[128 = 0]
178	117	127	144	128	145	106	117	134	119	115	130	113	146	102	201	116	116	178	100	129	144	86	108	140	136	111	127	107	106	128	134	147	79	120	130	147 => 3
159	129	120	120	126	194	123	119	121	142	159	139	142	147	137	180	126	146	196	107	126	119	123	187	148	142	125	125	127	178	99	158	125	108	129	140	138 => 4
161	132	134	142	128	164	90	144	139	126	138	113	64	176	126	162	119	132	163	123	138	103	88	131	124	116	119	179	144	81	142	114	104	77	120	141	151 => 5
169	135	142	154	121	186	119	157	132	119	114	120	88	121	126	213	119	140	182	99	134	111	85	118	133	130	105	114	126	87	156	122	130	68	118	140	148 => 2
68	139	137	125	111	149	99	137	113	159	182	70	132	101	172	92	107	149	187	168	135	90	90	157	116	128	83	156	172	157	151	116	107	106	160	105	123 => 20
171	119	129	135	132	119	134	139	144	114	105	153	81	187	114	151	153	108	134	105	142	137	152	136	117	107	144	150	125	61	153	116	112	113	116	152	155 => 4
174	136	122	131	119	165	101	115	119	138	156	115	114	146	133	205	107	138	213	103	143	122	112	158	147	132	109	123	123	141	128	153	142	78	135	129	150 => 2
164	118	135	118	127	209	108	135	134	131	151	139	110	192	148	192	144	138	159	109	136	106	126	154	122	125	131	165	147	138	135	132	96	106	123	141	146 => 5
178	121	133	126	132	168	155	145	141	108	97	172	106	172	129	181	165	119	139	95	129	133	161	151	115	116	145	134	124	78	153	117	108	123	108	153	145 => 3
90	107	108	120	129	137	116	102	130	154	161	122	171	109	161	76	113	132	127	179	121	113	115	155	136	134	147	129	155	164	90	148	107	148	134	113	99 => 20
140	162	113	120	115	198	102	133	91	143	165	120	119	137	132	143	113	159	215	119	132	103	108	172	155	141	94	125	139	188	107	149	123	93	138	128	136 => 9
81	102	139	85	123	184	162	114	162	125	136	174	139	164	158	162	162	142	137	107	119	132	213	187	109	120	136	159	156	156	99	127	108	169	133	134	131 => 7
190	97	121	139	131	122	161	105	155	100	96	173	117	165	107	170	141	112	130	74	118	154	154	126	131	122	173	145	111	95	117	139	125	138	108	147	147 => 0
160	112	125	130	132	166	120	140	140	120	120	147	98	192	135	160	145	121	152	119	128	120	118	137	119	119	143	163	144	102	140	121	98	109	124	141	143 => 7
159	103	121	113	125	158	148	87	138	109	120	170	157	175	123	194	142	130	150	87	114	142	193	161	132	126	166	176	122	146	96	159	125	149	114	138	147 => 2
88	93	105	116	121	110	127	72	154	152	176	118	161	113	158	70	103	129	126	152	121	125	144	163	140	126	170	145	147	171	64	147	113	168	137	117	111 => 14
84	155	127	125	121	158	109	138	103	149	157	99	161	69	164	97	103	148	169	169	107	103	113	144	134	137	112	129	150	178	103	134	126	100	148	106	99 => 19
149	146	124	131	127	141	106	117	128	140	131	120	161	65	152	103	119	128	154	140	98	117	93	117	136	133	145	104	128	149	94	132	139	87	143	110	108 => 13

138	104	128	81	120	112	138	150	129	141	125	121	104	107	154	101	97	129	142	107	129	154	130	108	172 => 13
126	145	113	127	127	132	141	140	93	120	128	134	121	132	107	148	159	128	110	95	127	138	92	172	140 => 13
138	131	135	29	124	119	186	162	67	143	123	81	117	107	150	95	118	140	139	69	147	159	104	149	150 => 12
136	120	137	97	127	111	119	142	110	129	125	146	95	119	153	116	103	125	138	104	127	166	135	124	192 => 10
140	134	143	195	92	111	106	167	148	129	131	161	69	110	147	145	149	121	117	153	158	164	121	161	141 => 20
137	114	117	82	133	125	121	144	109	134	124	153	101	119	139	119	98	120	135	88	112	159	120	122	180 => 12
121	139	135	28	154	115	163	108	68	116	133	87	138	143	127	114	124	140	134	80	118	136	118	135	179 => 0
131	151	131	182	124	117	120	120	107	110	148	124	117	137	136	149	147	120	116	143	136	124	115	166	123 => 11
135	147	112	161	146	135	123	107	97	115	135	142	141	133	135	138	125	126	112	120	101	117	122	163	130 => 8
135	133	95	155	132	150	140	141	98	138	125	145	135	122	120	128	122	123	107	95	113	121	97	159	131 => 15
136	114	133	18	124	113	159	155	111	143	117	102	106	107	149	95	102	138	149	86	141	170	121	119	158 => 10
122	163	140	149	114	111	143	148	92	116	140	106	97	141	119	150	182	135	105	132	162	145	90	185	143 => 12
137	133	136	155	111	107	103	147	118	126	136	151	84	122	153	133	125	115	126	133	144	158	124	145	173 => 15
135	127	162	67	102	85	142	153	107	131	137	91	83	114	167	105	121	131	146	121	171	169	134	132	179 => 12
130	140	146	124	104	101	126	148	119	116	132	115	85	129	136	137	157	127	126	137	158	168	126	155	169 => 14
124	164	142	147	120	108	134	131	81	110	141	113	105	142	127	150	169	129	114	130	154	148	104	180	145 => 10
122	140	158	52	141	105	156	122	94	116	124	96	120	134	138	114	129	146	147	100	146	157	136	131	166 => 0
131	124	151	37	143	95	140	121	104	119	126	106	109	125	159	107	101	141	151	103	128	165	147	116	196 => 2
149	119	84	178	130	143	124	136	113	142	138	164	130	109	152	119	95	115	109	109	103	110	112	147	132 => 18
128	138	120	49	134	116	173	133	70	122	135	88	121	130	124	120	138	138	126	81	128	141	89	154	164 => 8
140	123	119	206	118	124	93	120	139	126	153	161	112	125	158	135	106	108	120	154	117	108	140	126	145 => 15
130	136	137	86	125	108	146	138	92	121	131	112	103	125	139	125	135	132	129	98	139	158	115	150	179 => 10
128	137	113	44	135	119	172	139	73	128	131	84	120	130	124	119	135	138	123	75	125	141	82	154	171 => 9
124	144	133	24	144	103	178	117	66	114	136	65	129	139	126	120	139	146	135	81	130	143	100	150	174 => 2
130	136	96	153	131	146	135	140	107	129	125	146	134	129	108	144	145	124	107	102	111	120	94	159	126 => 14
138	124	160	30	133	95	143	138	107	123	117	104	96	112	170	100	96	137	159	94	148	187	150	120	186 => 4
133	121	106	79	113	130	171	166	88	144	131	81	120	107	120	112	133	133	122	75	135	131	93	145	152 => 19
135	119	127	155	122	127	96	145	123	135	127	173	98	120	149	124	103	112	128	117	129	152	139	123	179 => 14

114	155	117	151	124	117	43	124	160	152	136	182	134	142	77	237	126	128 => 11
127	153	113	146	127	121	93	147	118	175	137	152	123	137	99	220	120	128 => 20
136	156	85	135	123	125	103	117	79	154	84	118	117	130	157	213	111	131 => 9
132	114	115	121	134	146	171	89	139	119	117	115	111	128	152	64	118	129 => 4
149	130	119	112	128	116	174	162	20	162	106	69	111	110	169	135	137	127 => 17
126	150	56	136	153	133	168	109	112	216	158	124	75	153	66	154	143	126 => 15
124	144	65	138	130	148	121	71	140	152	104	139	119	149	141	143	97	132 => 0
136	143	115	124	128	110	126	164	74	174	127	107	125	130	118	187	136	125 => 17
134	106	167	101	137	121	193	165	78	108	147	89	125	114	134	61	158	122 => 13
132	140	130	145	126	140	120	116	111	152	127	147	116	121	106	159	124	130 => 18
128	145	110	120	126	116	125	148	84	149	114	126	123	125	142	173	135	127 => 11
124	144	100	147	124	142	102	90	142	137	119	154	130	135	127	168	117	131 => 9
123	133	88	113	151	114	163	135	123	154	154	104	97	148	93	120	149	123 => 4
138	144	94	146	129	143	140	97	99	170	116	128	103	129	119	156	115	131 => 15
138	129	136	136	127	144	150	117	86	151	123	115	125	115	136	117	122	128 => 16
129	122	115	108	140	114	159	147	114	140	133	98	114	133	125	110	145	124 => 7
141	157	101	129	124	116	117	157	54	159	107	105	120	122	152	217	134	131 => 18
122	129	91	121	142	124	139	105	150	132	135	126	104	143	110	111	137	127 => 2
149	122	134	103	132	108	189	182	41	142	111	68	107	106	164	107	147	125 => 18
139	141	117	135	130	127	132	132	84	161	126	120	117	124	117	167	128	127 => 16
138	115	113	105	138	123	181	135	93	130	132	82	112	131	135	78	140	124 => 7
130	104	157	107	137	128	189	154	118	116	164	101	119	122	121	48	158	123 => 13
113	122	186	159	103	143	33	101	228	64	126	208	186	115	127	132	101	134 => 10
130	136	88	123	132	133	144	106	139	137	111	124	112	139	141	120	122	129 => 5
124	143	95	145	130	150	116	71	144	139	125	147	121	138	120	152	115	134 => 6
129	128	154	131	131	112	121	159	106	141	151	130	130	120	97	149	147	125 => 18
138	128	120	137	130	144	159	109	98	136	114	111	122	125	140	122	115	129 => 12
142	138	108	132	122	140	144	118	68	149	95	107	118	119	168	150	118	131 => 14
141	139	124	132	127	128	138	147	67	152	110	108	125	118	147	165	121	128 => 17
133	149	108	130	136	103	118	173	67	186	150	111	113	138	93	214	145	124 => 20
147	149	85	110	126	120	146	135	25	150	65	71	107	122	204	193	122	130 => 8
147	135	130	131	124	130	151	143	41	151	112	100	120	112	151	155	127	130 => 20
140	146	110	129	126	121	128	153	59	169	115	107	123	126	131	195	128	127 => 18
123	109	120	119	137	138	171	119	161	134	154	133	116	135	111	47	132	126 => 8
118	118	116	119	149	124	161	121	143	137	161	114	109	146	88	101	140	122 => 5
139	132	122	115	131	107	147	175	73	163	130	95	114	123	129	163	146	125 => 17
113	124	105	121	145	122	130	101	169	126	156	140	109	146	78	115	147	125 => 0
106	138	81	135	143	131	101	80	208	139	136	180	107	162	67	137	120	126 => 0
117	149	71	146	131	144	87	59	176	154	120	159	126	157	111	174	101	132 => 1
129	136	149	146	124	130	104	135	120	135	137	150	134	123	98	167	127	128 => 18
153	143	102	127	121	134	163	144	28	172	83	79	111	116	177	164	115	132 => 20
134	113	117	111	140	134	203	129	115	143	145	93	106	132	132	47	144	125 => 10

121	135	130	125	124	111	121	133	131	127	128	127	130	114	116	143	153	128	112	135	132	121	138	134	58 => 17
120	133	129	131	126	113	115	133	131	127	128	129	131	120	122	139	152	129	116	132	131	122	142	133	78 => 16
129	135	133	152	128	114	114	138	130	125	122	123	118	120	108	149	138	130	113	139	144	125	130	130	100 => 14
129	129	127	125	121	125	137	134	128	127	129	129	127	127	128	134	132	127	125	131	132	131	131	130	121 => 10
133	127	130	141	131	131	128	133	127	128	124	128	123	134	125	134	113	128	131	131	134	134	122	126	151 => 7
117	133	130	124	118	110	108	134	131	127	130	131	132	115	118	142	156	126	111	135	130	124	143	134	62 => 17
127	131	129	127	127	123	118	129	128	128	124	127	128	121	124	132	130	129	123	130	130	123	130	128	117 => 11
128	129	128	137	129	123	119	136	128	126	129	130	125	131	124	137	133	127	123	132	135	132	130	131	166 => 11
115	134	130	133	116	107	112	135	132	126	130	131	134	110	119	144	159	126	107	135	132	124	143	136	53 => 18
118	138	130	144	116	101	91	130	132	128	127	126	136	93	111	143	166	128	109	134	125	109	147	138	27 => 20
124	131	129	131	119	119	122	132	129	127	129	129	130	122	124	136	140	127	121	132	130	124	133	131	97 => 13
119	132	128	143	114	116	120	136	131	126	134	131	130	127	128	139	153	126	116	134	134	130	138	133	86 => 16
119	133	130	131	120	114	109	130	131	128	128	130	133	114	121	137	149	125	117	132	128	119	139	132	71 => 16
133	128	128	127	130	129	130	134	127	127	127	127	124	134	129	133	123	127	130	130	135	132	124	127	146 => 8
124	130	129	134	126	121	130	136	129	126	130	131	128	129	127	139	141	126	120	133	135	132	133	131	103 => 13
127	131	129	132	126	122	121	133	129	127	126	129	128	124	122	137	133	127	121	133	134	128	129	130	110 => 12
127	132	128	131	116	121	126	130	130	127	131	130	131	122	128	132	140	128	119	130	130	124	133	129	105 => 13
124	132	129	127	124	120	114	133	130	127	128	128	130	119	124	136	145	125	121	133	133	125	133	131	89 => 14
135	123	125	116	131	139	141	131	126	128	129	129	124	148	140	126	114	127	139	126	130	140	121	125	174 => 5
132	128	127	129	130	127	136	134	128	127	127	127	125	133	130	134	127	128	128	131	134	132	126	128	142 => 9
118	134	130	135	119	110	108	134	131	126	129	129	132	112	120	143	157	127	112	133	132	121	141	134	60 => 18
137	125	127	127	128	138	137	132	126	128	128	127	122	144	136	128	111	129	136	128	132	136	119	125	173 => 5
134	124	128	112	137	142	148	133	126	127	128	129	123	144	137	127	108	126	137	129	135	143	114	125	186 => 3
117	135	131	139	114	109	101	133	132	127	129	128	134	102	115	145	153	126	108	135	130	117	144	136	37 => 19
135	125	128	129	130	139	148	130	126	128	127	128	124	142	137	126	109	128	135	126	132	135	118	123	184 => 5
136	127	128	146	136	137	135	138	126	125	127	126	118	150	131	136	117	128	132	131	141	140	119	126	161 => 6
133	128	127	131	127	129	133	129	127	128	127	128	128	130	130	128	122	128	129	128	128	127	126	128	133 => 9
128	128	129	134	131	129	131	133	128	127	127	130	127	132	130	133	126	127	127	131	132	133	127	129	138 => 9
126	132	129	132	127	121	112	133	130	126	128	128	128	123	123	136	141	128	122	133	134	126	131	131	96 => 13
137	126	127	135	133	135	134	134	126	127	126	127	122	143	131	131	116	130	133	130	135	136	121	127	157 => 6
134	125	128	135	134	136	141	133	126	128	127	128	123	143	131	129	113	127	135	130	134	138	121	125	170 => 5
139	122	127	130	137	147	149	132	125	127	128	128	119	152	137	125	99	127	140	128	137	145	114	122	203 => 1
141	121	126	135	137	148	157	131	125	128	127	128	117	158	141	121	94	128	145	127	134	144	112	120	219 => 0
118	133	130	133	118	112	113	134	131	127	134	131	134	114	121	141	155	126	112	135	131	126	140	135	65 => 16
139	122	128	135	139	148	146	133	125	127	127	128	116	159	136	127	97	128	144	128	138	145	112	120	211 => 0
